Here is a tiny trained network, its code and every weight. The questions are about switching its units off for an input and a target symbol, where a switched-off unit gives its printed mean instead of its output.

import numpy as np


def w(rows, s, z=0):
    codes = np.array(rows[::2]) - 128.0
    scale = np.full(codes.shape[1], s)
    scale[-1] = z or s
    return codes * scale


def norm(h):
    return h / np.sqrt((h * h).mean(-1, keepdims=True) + 1e-5)


def f(y):
    return np.maximum(y, 0)


def softmax(a):
    e = np.exp(a - a.max(-1, keepdims=True))
    return e / e.sum(-1, keepdims=True)


def log_softmax(a):
    a = a - a.max(-1, keepdims=True)
    return a - np.log(np.exp(a).sum(-1, keepdims=True))


def net(x, mask):
    ids = ['ΔΦαβηθλμτ'.index(c) for c in x.split()]
    T = len(ids)
    res = E[ids] + P[:T]
    r = norm(res)
    for j in range(3):
        rows = slice(3 * j, 3 * j + 3)
        q, k, v = (r @ M[0][rows].T for M in (Q, K, V))
        z = softmax(np.where(np.tri(T) > 0, q @ k.T / 3**0.5, -1e9)) @ v
        o = O[0][rows]
        res = res + np.where(mask[j], z, o[:, -1]) @ o[:, :-1]
    y = f(norm(res) @ A[0][:, :-1].T + A[0][:, -1])
    res = res + np.where(mask[3:19], y, B[0][:, -1]) @ B[0][:, :-1]
    return log_softmax(norm(res)[-1] @ U[:, :-1].T + U[:, -1])


Q, K, V, O, A, B = {}, {}, {}, {}, {}, {}
E = w([
[217,87,157,73,27,68],'Δ',
[88,155,112,140,75,79],'Φ',
[133,243,19,72,165,79],'α',
[16,91,94,56,148,127],'β',
[117,220,150,167,175,25],'η',
[154,110,110,158,210,24],'θ',
[147,165,93,133,62,153],'λ',
[156,109,12,187,149,87],'μ',
[132,111,251,127,130,128],'τ',
],0.018)
P = w([
[192,3,75,134,55,30],'0',
[130,125,95,117,116,102],'1',
[123,169,123,121,135,123],'2',
[125,196,146,102,148,152],'3',
[111,216,171,100,162,191],'4',
[109,236,167,80,143,161],'5',
],0.0065)
Q[0] = w([
[122,184,129,203,131,146],'head 1',
[45,68,148,170,187,199],'head 1',
[83,246,95,83,103,122],'head 1',
[63,121,123,110,65,80],'head 2',
[152,137,130,72,97,119],'head 2',
[151,31,119,156,197,118],'head 2',
[133,192,165,214,169,84],'head 3',
[195,113,169,139,134,201],'head 3',
[143,182,127,116,135,126],'head 3',
],0.012)
K[0] = w([
[108,110,101,101,187,102],'head 1',
[190,119,141,73,85,47],'head 1',
[156,200,118,145,233,212],'head 1',
[150,134,101,109,125,212],'head 2',
[74,185,130,153,94,159],'head 2',
[156,6,62,185,23,14],'head 2',
[90,230,169,202,200,14],'head 3',
[201,107,254,198,79,216],'head 3',
[171,205,46,87,108,99],'head 3',
],0.0071)
V[0] = w([
[127,185,117,153,101,189],'head 1',
[100,133,128,76,91,143],'head 1',
[76,52,64,206,140,130],'head 1',
[175,87,114,69,254,91],'head 2',
[155,115,65,34,109,108],'head 2',
[191,124,93,87,162,139],'head 2',
[88,197,173,140,74,190],'head 3',
[62,110,161,102,163,61],'head 3',
[158,194,118,140,201,167],'head 3',
],0.0092)
O[0] = w([
[165,95,141,254,75,224,172],'head 1',
[68,89,120,82,122,197,161],'head 1',
[84,121,52,148,109,38,95],'head 1',
[83,195,137,176,147,182,1],'head 2',
[147,142,107,86,201,164,227],'head 2',
[167,124,90,140,189,173,139],'head 2',
[107,156,73,112,137,19,131],'head 3',
[208,32,139,163,79,169,91],'head 3',
[109,63,20,137,178,132,79],'head 3',
],0.0073,0.0068)
A[0] = w([
[178,172,87,173,106,140,141],'neuron 1',
[143,204,124,124,89,165,82],'neuron 2',
[114,158,109,124,204,113,1],'neuron 3',
[108,163,133,99,126,73,34],'neuron 4',
[140,93,123,117,74,70,158],'neuron 5',
[81,194,130,166,95,135,141],'neuron 6',
[161,128,103,138,64,133,83],'neuron 7',
[167,90,105,91,61,186,82],'neuron 8',
[137,118,167,43,159,89,119],'neuron 9',
[151,152,193,112,116,145,105],'neuron 10',
[125,48,170,181,196,93,33],'neuron 11',
[117,86,249,145,135,161,22],'neuron 12',
[117,186,98,74,136,113,93],'neuron 13',
[204,97,87,197,136,160,89],'neuron 14',
[141,70,118,87,119,124,143],'neuron 15',
[119,164,234,213,138,117,101],'neuron 16',
],0.013,0.0055)
B[0] = w([
[147,143,137,145,85,110,243],'neuron 1',
[107,73,145,151,184,136,241],'neuron 2',
[166,131,215,165,88,198,156],'neuron 3',
[147,92,159,114,147,124,157],'neuron 4',
[132,121,121,148,162,214,244],'neuron 5',
[142,158,66,75,150,69,182],'neuron 6',
[128,89,167,145,107,150,221],'neuron 7',
[154,129,184,95,116,198,254],'neuron 8',
[152,136,113,115,193,83,224],'neuron 9',
[116,183,103,101,174,113,188],'neuron 10',
[135,84,206,153,251,207,154],'neuron 11',
[170,179,154,255,77,131,159],'neuron 12',
[96,100,168,178,119,151,231],'neuron 13',
[134,92,138,92,69,62,164],'neuron 14',
[34,190,106,181,130,98,201],'neuron 15',
[21,168,110,99,51,161,170],'neuron 16',
],0.0094,0.007)
U = w([
[205,173,158,31,120,133,145],'Δ',
[116,96,170,116,73,100,100],'Φ',
[170,203,41,176,187,211,95],'α',
[49,114,92,60,148,147,185],'β',
[110,217,207,242,128,94,100],'η',
[149,66,168,196,221,105,118],'θ',
[135,85,154,159,53,255,121],'λ',
[158,118,46,154,84,97,254],'μ',
[98,213,124,123,42,129,75],'τ',
],0.009,0.0059)

Each question gives the input, a string of symbols that net reads in full, and the target symbol t.
The units are the heads (3 rows each of Q, K, V and O) and the neurons (one row each of A and B). Each row of codes is followed by its name. A weight is (code - 128) times the scale printed after its matrix; where a second scale follows, it is the last column's (O, A, B and U).
mask holds one flag per unit, heads first, then neurons. A switched-off unit (its flag False) gives its mean, the last column of its rows in O or B, instead of its output. The means were averaged over made-up inputs and are rounded, as every weight is.
A unit's drop is (log p(t) with every unit on - log p(t) with that unit switched off) / (log p(t) with every unit on - log p(t) with every unit switched off).
The circuit of an input: a set's keep is (log p(t) with only the set's units on - log p(t) with every unit switched off) / (log p(t) with every unit on - log p(t) with every unit switched off). Starting from the 12 units with the biggest drops (on a tie, the unit counted first), units are removed one at a time, each time the one whose removal leaves the highest keep (on an exact tie, the one counted first), for as long as the keep stays at least 0.8.
circuit, biggest first: the units of the circuit, biggest drop first
most important unit: the unit with the biggest drop
top k neurons: the k neurons with the biggest drops, biggest first
which heads matter: for each layer, one digit per head in row order, 1 if its drop is at least 0.15 and else 0, layers parted by /
input β α λ τ λ, target τ: top 3 neurons : neuron 6; neuron 5; neuron 1
input τ β λ β, target λ: most important unit : head 3
input λ θ λ, target θ: which heads matter : 111
input λ τ λ, target τ: circuit, biggest first : head 3; head 2
input λ μ λ, target μ: circuit, biggest first : head 1; head 3; neuron 8; head 2
input η λ λ μ β λ, target β: which heads matter : 001
input β β λ λ Δ μ, target μ: which heads matter : 000
input θ θ Φ Φ, target θ: which heads matter : 101
input λ λ α λ, target α: circuit, biggest first : head 3; neuron 6; head 1; head 2
input λ β β λ, target β: which heads matter : 101
input Δ λ Δ η λ, target Δ: which heads matter : 111
input λ β λ μ λ β, target λ: circuit, biggest first : head 1; head 3
input λ Δ η α η, target τ: which heads matter : 010
input λ β Φ, target β: top 2 neurons : neuron 6; neuron 5
input Δ μ λ λ θ λ, target θ: top 2 neurons : neuron 13; neuron 4
input λ Φ λ α λ, target α: which heads matter : 101
input λ λ μ λ, target μ: which heads matter : 111
input λ η λ, target η: which heads matter : 101
input λ λ λ μ Φ, target μ: which heads matter : 100
input Δ β λ Δ θ λ, target Δ: most important unit : neuron 15
input η λ Δ η, target τ: most important unit : neuron 16
